Below are the code and all the weights of a small trained network. Each question names an input and a target symbol and asks about switching units off, where a switched-off unit gives its printed mean instead of its output.

import numpy as np


def w(rows, s, z=0):
    codes = np.array(rows[::2]) - 128.0
    scale = np.full(codes.shape[1], s)
    scale[-1] = z or s
    return codes * scale


def f(y):
    return y / 2 * (1 + np.tanh(0.7978845608 * (y + 0.044715 * y**3)))


def softmax(a):
    e = np.exp(a - a.max(-1, keepdims=True))
    return e / e.sum(-1, keepdims=True)


def log_softmax(a):
    a = a - a.max(-1, keepdims=True)
    return a - np.log(np.exp(a).sum(-1, keepdims=True))


def net(x, mask):
    ids = ['βγδζηλμ'.index(c) for c in x.split()]
    T = len(ids)
    res = E[ids] + P[:T]
    u = 0
    for l in range(3):
        r = res
        for j in range(2):
            rows = slice(4 * j, 4 * j + 4)
            q, k, v = (r @ M[l][rows].T for M in (Q, K, V))
            z = softmax(np.where(np.tri(T) > 0, q @ k.T / 4**0.5, -1e9)) @ v
            o = O[l][rows]
            res = res + np.where(mask[u + j], z, o[:, -1]) @ o[:, :-1]
        u += 2
        y = f(res @ A[l][:, :-1].T + A[l][:, -1])
        res = res + np.where(mask[u : u + 4], y, B[l][:, -1]) @ B[l][:, :-1]
        u += 4
    return log_softmax(res[-1] @ U[:, :-1].T + U[:, -1])


Q, K, V, O, A, B = {}, {}, {}, {}, {}, {}
E = w([
[179,161,178,93,75,113],'β',
[248,156,178,136,178,86],'γ',
[196,149,119,147,179,171],'δ',
[111,69,162,149,171,82],'ζ',
[148,177,115,149,150,138],'η',
[219,200,147,87,126,229],'λ',
[70,164,98,106,169,91],'μ',
],0.018)
P = w([
[181,75,79,130,112,106],'0',
[128,156,61,152,55,151],'1',
[113,124,120,109,143,101],'2',
[157,41,125,100,92,107],'3',
[163,129,245,143,173,35],'4',
[99,135,113,116,149,91],'5',
[156,59,119,103,112,127],'6',
[148,201,37,194,49,178],'7',
[102,132,105,118,163,98],'8',
[151,53,125,94,107,128],'9',
[217,132,248,156,196,88],'10',
[91,128,107,112,158,86],'11',
[148,65,121,87,113,139],'12',
],0.015)
Q[0] = w([
[224,133,129,115,99,165],'0.h1',
[114,125,99,111,133,96],'0.h1',
[77,25,68,65,134,212],'0.h1',
[153,170,242,171,94,34],'0.h1',
[149,179,72,1,157,81],'0.h2',
[62,127,173,90,150,113],'0.h2',
[103,138,93,202,120,124],'0.h2',
[92,121,110,2,209,112],'0.h2',
],0.0088)
K[0] = w([
[120,121,156,135,124,83],'0.h1',
[144,61,81,114,137,104],'0.h1',
[82,104,167,60,147,80],'0.h1',
[143,154,107,183,64,122],'0.h1',
[117,102,140,130,110,152],'0.h2',
[97,104,95,83,74,132],'0.h2',
[186,6,142,172,142,76],'0.h2',
[170,77,126,78,108,192],'0.h2',
],0.012)
V[0] = w([
[149,116,136,1,168,128],'0.h1',
[107,85,155,194,236,229],'0.h1',
[101,125,190,149,194,102],'0.h1',
[126,127,96,193,116,192],'0.h1',
[91,129,62,98,147,134],'0.h2',
[130,199,136,91,182,116],'0.h2',
[204,120,119,164,136,134],'0.h2',
[132,111,113,205,96,170],'0.h2',
],0.0091)
O[0] = w([
[175,111,111,196,134,73,160],'0.h1',
[98,129,115,88,65,78,93],'0.h1',
[151,123,212,135,43,86,74],'0.h1',
[145,239,155,153,124,2,139],'0.h1',
[148,7,124,158,163,82,83],'0.h2',
[80,111,150,28,59,172,189],'0.h2',
[82,128,117,86,162,94,255],'0.h2',
[126,176,116,176,117,189,130],'0.h2',
],0.0061,0.0062)
A[0] = w([
[93,174,153,70,118,52,56],'0.n1',
[101,82,61,159,85,141,184],'0.n2',
[197,135,126,169,1,144,2],'0.n3',
[206,166,122,120,179,61,151],'0.n4',
],0.0084,0.002)
B[0] = w([
[153,163,134,61,172,82,169],'0.n1',
[245,172,93,132,113,180,131],'0.n2',
[161,131,90,163,190,105,176],'0.n3',
[190,85,154,131,164,149,254],'0.n4',
],0.012,0.0065)
Q[1] = w([
[203,170,154,115,104,96],'1.h1',
[21,125,103,122,119,49],'1.h1',
[113,114,229,152,67,122],'1.h1',
[195,114,119,7,167,211],'1.h1',
[61,82,41,88,254,170],'1.h2',
[155,151,146,174,187,132],'1.h2',
[176,85,142,206,135,152],'1.h2',
[180,77,55,76,126,164],'1.h2',
],0.008)
K[1] = w([
[129,176,92,161,11,186],'1.h1',
[54,100,70,89,179,91],'1.h1',
[117,79,152,140,71,108],'1.h1',
[125,162,142,112,106,206],'1.h1',
[100,49,118,168,154,100],'1.h2',
[150,160,205,140,103,154],'1.h2',
[144,115,162,160,128,145],'1.h2',
[70,114,81,154,119,133],'1.h2',
],0.011)
V[1] = w([
[153,183,147,90,122,174],'1.h1',
[85,99,155,169,217,54],'1.h1',
[83,159,128,160,94,136],'1.h1',
[58,100,178,88,122,150],'1.h1',
[80,2,117,66,202,170],'1.h2',
[122,129,141,143,104,140],'1.h2',
[159,141,52,111,155,97],'1.h2',
[145,44,74,150,59,161],'1.h2',
],0.0067)
O[1] = w([
[155,40,105,120,91,137,225],'1.h1',
[214,125,120,133,220,253,28],'1.h1',
[79,203,186,41,144,178,69],'1.h1',
[131,122,112,114,204,174,2],'1.h1',
[150,97,89,164,137,105,154],'1.h2',
[70,109,137,103,108,73,94],'1.h2',
[50,192,110,139,80,191,197],'1.h2',
[174,140,71,125,150,190,73],'1.h2',
],0.0057,0.0085)
A[1] = w([
[106,66,173,78,255,135,81],'1.n1',
[114,124,102,136,168,76,89],'1.n2',
[95,32,149,105,79,210,7],'1.n3',
[70,177,59,211,139,129,98],'1.n4',
],0.0095,0.002)
B[1] = w([
[130,161,78,145,66,254,254],'1.n1',
[251,113,252,176,169,186,171],'1.n2',
[62,216,171,120,167,124,177],'1.n3',
[168,247,162,130,127,142,163],'1.n4',
],0.009,0.0069)
Q[2] = w([
[2,81,196,143,120,62],'2.h1',
[236,208,220,153,136,141],'2.h1',
[162,121,170,99,134,179],'2.h1',
[93,118,66,168,87,217],'2.h1',
[53,80,237,95,163,169],'2.h2',
[99,159,184,176,100,113],'2.h2',
[114,85,219,171,118,159],'2.h2',
[98,182,61,142,103,141],'2.h2',
],0.0084)
K[2] = w([
[117,109,142,126,87,2],'2.h1',
[149,126,117,183,96,152],'2.h1',
[148,210,172,224,43,72],'2.h1',
[149,102,136,194,207,200],'2.h1',
[71,136,71,207,135,94],'2.h2',
[174,186,214,125,6,154],'2.h2',
[149,160,47,130,75,43],'2.h2',
[84,88,136,92,105,186],'2.h2',
],0.0089)
V[2] = w([
[148,71,119,1,98,98],'2.h1',
[80,118,135,167,207,47],'2.h1',
[112,132,90,110,49,167],'2.h1',
[243,110,62,65,198,99],'2.h1',
[170,7,137,47,96,119],'2.h2',
[147,167,91,102,174,204],'2.h2',
[173,48,205,187,150,45],'2.h2',
[157,135,86,25,105,87],'2.h2',
],0.0068)
O[2] = w([
[158,116,105,141,155,125,51],'2.h1',
[230,146,132,35,166,132,1],'2.h1',
[114,122,126,159,164,126,155],'2.h1',
[120,114,162,77,129,64,224],'2.h1',
[86,156,210,170,106,104,101],'2.h2',
[96,105,76,104,107,50,193],'2.h2',
[174,47,175,173,37,194,114],'2.h2',
[1,98,104,229,43,113,140],'2.h2',
],0.0076,0.0095)
A[2] = w([
[35,153,152,168,67,94,246],'2.n1',
[149,19,104,163,65,86,127],'2.n2',
[150,102,200,184,102,1,4],'2.n3',
[36,62,14,28,79,193,120],'2.n4',
],0.0065,0.0027)
B[2] = w([
[38,154,70,119,145,51,254],'2.n1',
[89,67,104,78,148,156,214],'2.n2',
[84,238,75,124,138,134,203],'2.n3',
[124,96,254,148,119,178,187],'2.n4',
],0.0089,0.0075)
U = w([
[47,88,180,114,83,143,166],'β',
[141,154,121,108,127,90,46],'γ',
[87,133,99,200,113,195,30],'δ',
[139,45,2,137,126,103,252],'ζ',
[106,161,43,85,147,192,60],'η',
[165,133,171,176,85,111,112],'λ',
[115,146,112,233,174,61,35],'μ',
],0.0087,0.0041)

Each question gives the input, a string of symbols that net reads in full, and the target symbol t.
The units are the heads (4 rows each of Q, K, V and O) and the neurons (one row each of A and B). Each row of codes is followed by its name. A weight is (code - 128) times the scale printed after its matrix; where a second scale follows, it is the last column's (O, A, B and U).
mask holds one flag per unit, layer by layer, with each layer's heads first. A switched-off unit (its flag False) gives its mean, the last column of its rows in O or B, instead of its output. The means were averaged over made-up inputs and are rounded, as every weight is.
A unit's drop is (log p(t) with every unit on - log p(t) with that unit switched off) / (log p(t) with every unit on - log p(t) with every unit switched off).
The circuit of an input: a set's keep is (log p(t) with only the set's units on - log p(t) with every unit switched off) / (log p(t) with every unit on - log p(t) with every unit switched off). Starting from the 12 units with the biggest drops (on a tie, the unit counted first), units are removed one at a time, each time the one whose removal leaves the highest keep (on an exact tie, the one counted first), for as long as the keep stays at least 0.8.
units of the circuit, in order: the units of the circuit, biggest drop first
most important unit: the unit with the biggest drop
k most important neurons: the k neurons with the biggest drops, biggest first
top k neurons in layer l: the k neurons of layer l with the biggest drops, biggest first
which heads matter: for each layer, one digit per head in row order, 1 if its drop is at least 0.15 and else 0, layers parted by /
input γ δ λ λ μ, target γ: units of the circuit, in order	0.n1, 0.h1
input λ ζ η λ δ, target λ: which heads matter	00 / 00 / 10
input δ μ λ ζ λ δ ζ μ λ ζ ζ, target ζ: which heads matter	01 / 01 / 01
input δ λ δ μ μ μ λ β μ δ, target β: units of the circuit, in order	2.n4, 1.n2, 0.h1
input λ ζ λ λ λ λ η η λ λ ζ, target η: units of the circuit, in order	2.h2, 1.n1, 0.h1, 1.n4
input μ λ λ λ ζ λ η ζ, target λ: most important unit	1.n2
input δ μ ζ ζ ζ β λ, target ζ: units of the circuit, in order	0.n3, 1.h1, 0.h1
input δ η μ λ γ λ λ β, target β: which heads matter	11 / 10 / 00
input λ λ η, target μ: which heads matter	10 / 00 / 00
input η δ λ μ ζ γ, target λ: which heads matter	10 / 00 / 00
input β η γ γ λ ζ η μ, target μ: units of the circuit, in order	1.n1, 1.n4, 2.n1
input ζ δ ζ ζ λ δ ζ ζ, target μ: units of the circuit, in order	1.n1, 1.n4, 0.h2
input β γ ζ λ β ζ γ, target β: units of the circuit, in order	2.h2, 2.n2
input λ λ ζ λ δ δ δ γ ζ δ λ λ δ, target β: which heads matter	11 / 00 / 00
input λ ζ ζ λ ζ ζ δ η λ λ δ, target η: which heads matter	10 / 01 / 01
input δ γ λ λ δ β, target γ: units of the circuit, in order	0.n1, 2.h1, 1.n1
input γ β β μ γ λ γ, target β: most important unit	2.h1
input ζ ζ η η η λ δ δ λ δ η η η, target β: top 3 neurons in layer 0	0.n4, 0.n3, 0.n1
input μ η ζ ζ λ δ λ δ ζ, target δ: 2 most important neurons	1.n1, 1.n2
input η δ μ λ ζ δ λ λ λ, target β: which heads matter	00 / 00 / 00
input λ δ λ γ λ δ δ δ, target μ: most important unit	1.n4
input ζ ζ λ η λ λ λ μ, target μ: units of the circuit, in order	2.h2, 0.h2
input η β λ η γ ζ η β, target β: units of the circuit, in order	0.h2, 1.h1
input λ η β μ λ μ ζ δ β η λ, target γ: units of the circuit, in order	0.h1, 2.h2, 1.n4, 1.h2
input λ ζ η ζ ζ λ η δ, target λ: which heads matter	00 / 00 / 01
input μ λ λ δ η μ μ β μ, target η: which heads matter	00 / 10 / 01
input η β μ λ λ μ δ β, target μ: units of the circuit, in order	0.n3
input η λ λ η η γ, target λ: units of the circuit, in order	0.n4, 2.h2
input λ λ η ζ λ λ μ δ δ ζ δ, target γ: which heads matter	10 / 11 / 01
